Here is a tiny trained network, its code and every weight. The questions are about switching its units off for an input and a target symbol, where a switched-off unit gives its printed mean instead of its output.

import numpy as np


def w(rows, s, z=0):
    codes = np.array(rows[::2]) - 128.0
    scale = np.full(codes.shape[1], s)
    scale[-1] = z or s
    return codes * scale


def f(y):
    return np.maximum(y, 0)


def softmax(a):
    e = np.exp(a - a.max(-1, keepdims=True))
    return e / e.sum(-1, keepdims=True)


def log_softmax(a):
    a = a - a.max(-1, keepdims=True)
    return a - np.log(np.exp(a).sum(-1, keepdims=True))


def net(x, mask):
    ids = ['ΘΛΞΠΩαβγδεζημτφψ'.index(c) for c in x.split()]
    T = len(ids)
    res = E[ids] + P[:T]
    q, k, v = (res @ M[0].T for M in (Q, K, V))
    z = softmax(np.where(np.tri(T) > 0, q @ k.T / 3**0.5, -1e9)) @ v
    res = res + np.where(mask[0], z, O[0][:, -1]) @ O[0][:, :-1]
    y = f(res @ A[0][:, :-1].T + A[0][:, -1])
    res = res + np.where(mask[1:9], y, B[0][:, -1]) @ B[0][:, :-1]
    return log_softmax(res[-1] @ U[:, :-1].T + U[:, -1])


Q, K, V, O, A, B = {}, {}, {}, {}, {}, {}
E = w([
[10,170,92,233,89,98],'Θ',
[196,194,129,168,201,180],'Λ',
[138,118,56,170,98,97],'Ξ',
[102,153,39,112,120,131],'Π',
[51,114,81,137,129,162],'Ω',
[92,140,220,157,229,77],'α',
[135,139,140,131,118,8],'β',
[93,160,129,112,143,111],'γ',
[98,136,142,125,125,68],'δ',
[117,173,138,120,122,74],'ε',
[85,146,111,127,129,109],'ζ',
[135,15,129,104,123,114],'η',
[93,140,121,110,144,49],'μ',
[160,197,93,148,103,50],'τ',
[121,152,97,106,115,93],'φ',
[45,174,95,97,163,135],'ψ',
],0.017)
P = w([
[236,196,170,32,71,185],'0',
[152,191,144,92,91,115],'1',
[108,171,105,140,103,99],'2',
[75,162,84,163,134,90],'3',
[61,139,59,169,158,89],'4',
[45,122,40,183,184,83],'5',
[38,129,22,177,199,83],'6',
[29,117,2,162,220,90],'7',
],0.0064)
Q[0] = w([
[149,11,209,145,110,150],'head 1',
[188,113,219,104,129,255],'head 1',
[54,139,106,164,36,105],'head 1',
],0.0076)
K[0] = w([
[90,76,152,47,19,101],'head 1',
[134,114,68,2,58,137],'head 1',
[48,163,89,234,160,125],'head 1',
],0.0094)
V[0] = w([
[191,211,104,158,170,253],'head 1',
[188,93,38,130,5,157],'head 1',
[202,41,187,90,208,125],'head 1',
],0.0066)
O[0] = w([
[104,169,85,191,51,133,228],'head 1',
[173,114,1,107,141,119,4],'head 1',
[116,76,152,205,209,155,43],'head 1',
],0.0096,0.002)
A[0] = w([
[123,119,43,120,66,97,166],'neuron 1',
[102,161,150,242,174,139,245],'neuron 2',
[196,231,65,235,88,86,169],'neuron 3',
[55,69,105,133,60,103,252],'neuron 4',
[144,210,105,171,128,211,141],'neuron 5',
[38,111,112,113,70,102,164],'neuron 6',
[80,174,214,92,227,121,166],'neuron 7',
[254,62,222,32,43,163,125],'neuron 8',
],0.008,0.0043)
B[0] = w([
[157,121,111,64,185,177,196],'neuron 1',
[183,74,196,44,119,103,208],'neuron 2',
[87,82,127,61,197,118,250],'neuron 3',
[217,148,255,157,191,161,208],'neuron 4',
[122,185,158,158,189,91,179],'neuron 5',
[178,182,151,152,173,138,189],'neuron 6',
[126,174,118,103,55,157,176],'neuron 7',
[240,217,88,211,115,75,150],'neuron 8',
],0.0077,0.012)
U = w([
[229,179,165,90,130,144,201],'Θ',
[106,91,168,145,217,123,171],'Λ',
[42,17,103,76,176,173,152],'Ξ',
[108,126,91,99,134,205,46],'Π',
[135,148,119,151,126,254,97],'Ω',
[102,69,193,111,77,153,152],'α',
[142,153,118,159,102,18,2],'β',
[88,138,110,147,99,134,179],'γ',
[127,152,123,161,113,90,47],'δ',
[132,146,120,133,104,91,49],'ε',
[105,124,121,134,112,147,101],'ζ',
[177,73,113,185,136,108,127],'η',
[121,147,126,130,87,73,79],'μ',
[60,109,65,89,123,29,83],'τ',
[136,128,115,104,95,145,53],'φ',
[82,189,96,163,111,178,183],'ψ',
],0.0084,0.0051)

Each question gives the input, a string of symbols that net reads in full, and the target symbol t.
The units are the heads (3 rows each of Q, K, V and O) and the neurons (one row each of A and B). Each row of codes is followed by its name. A weight is (code - 128) times the scale printed after its matrix; where a second scale follows, it is the last column's (O, A, B and U).
mask holds one flag per unit, heads first, then neurons. A switched-off unit (its flag False) gives its mean, the last column of its rows in O or B, instead of its output. The means were averaged over made-up inputs and are rounded, as every weight is.
A unit's drop is (log p(t) with every unit on - log p(t) with that unit switched off) / (log p(t) with every unit on - log p(t) with every unit switched off).
The circuit of an input: a set's keep is (log p(t) with only the set's units on - log p(t) with every unit switched off) / (log p(t) with every unit on - log p(t) with every unit switched off). Starting from all 9 units, units are removed one at a time, each time the one whose removal leaves the highest keep (on an exact tie, the one counted first), for as long as the keep stays at least 0.8.
units of the circuit, in order: the units of the circuit, biggest drop first
most important unit: the unit with the biggest drop
k most important neurons: the k neurons with the biggest drops, biggest first
drop when u is switched off: that unit's drop, to one decimal
input τ Θ η Λ Θ Θ η ζ, target Θ: 3 most important neurons	[neuron 4; neuron 6; neuron 1]
input τ Λ η μ Θ Ξ ψ Ξ, target Θ: units of the circuit, in order	[head 1; neuron 4]
input ε ε Ω, target Θ: units of the circuit, in order	[neuron 4; head 1]
input Λ Λ β, target Λ: most important unit	neuron 3
input Ξ α Ξ α η η ψ ψ, target α: units of the circuit, in order	[head 1; neuron 7; neuron 2]
input η Ξ μ η Π Ξ τ, target τ: units of the circuit, in order	[head 1; neuron 3; neuron 4]
input Π η η η Θ β, target Θ: units of the circuit, in order	[head 1; neuron 1]
input ψ Θ τ ψ η η, target Θ: units of the circuit, in order	[head 1; neuron 3]
input η β η Λ Λ, target Λ: 2 most important neurons	[neuron 3; neuron 5]
input Λ η η Λ Θ Ω β μ, target Θ: 3 most important neurons	[neuron 4; neuron 6; neuron 1]
input τ μ τ η η ψ, target Θ: 3 most important neurons	[neuron 6; neuron 3; neuron 4]
input τ η Ω Θ Ξ φ, target Θ: units of the circuit, in order	[head 1; neuron 1]
input τ Ξ τ ζ ψ η, target Θ: 3 most important neurons	[neuron 3; neuron 4; neuron 8]
input β η Λ, target Λ: 3 most important neurons	[neuron 5; neuron 3; neuron 8]
input Λ Λ α δ, target α: units of the circuit, in order	[head 1; neuron 2; neuron 7]
input η τ η Θ η ζ, target Θ: units of the circuit, in order	[head 1; neuron 6]
input Θ γ Ω ψ, target Θ: units of the circuit, in order	[head 1; neuron 6]
input η α α Ξ η Λ Ξ, target Λ: units of the circuit, in order	[head 1; neuron 7; neuron 4]
input Π Λ Θ φ τ Λ Ω, target Θ: 2 most important neurons	[neuron 4; neuron 6]
input δ τ Ξ α, target α: most important neuron	[neuron 7]
input η η β Λ Θ, target Θ: most important neuron	[neuron 4]
input α η Λ Θ Π Θ μ, target Θ: drop when neuron 3 is switched off	0.1
input φ Π Ξ β Λ η τ, target Λ: drop when neuron 3 is switched off	1.0
input ψ τ Λ β α, target α: drop when neuron 2 is switched off	0.2
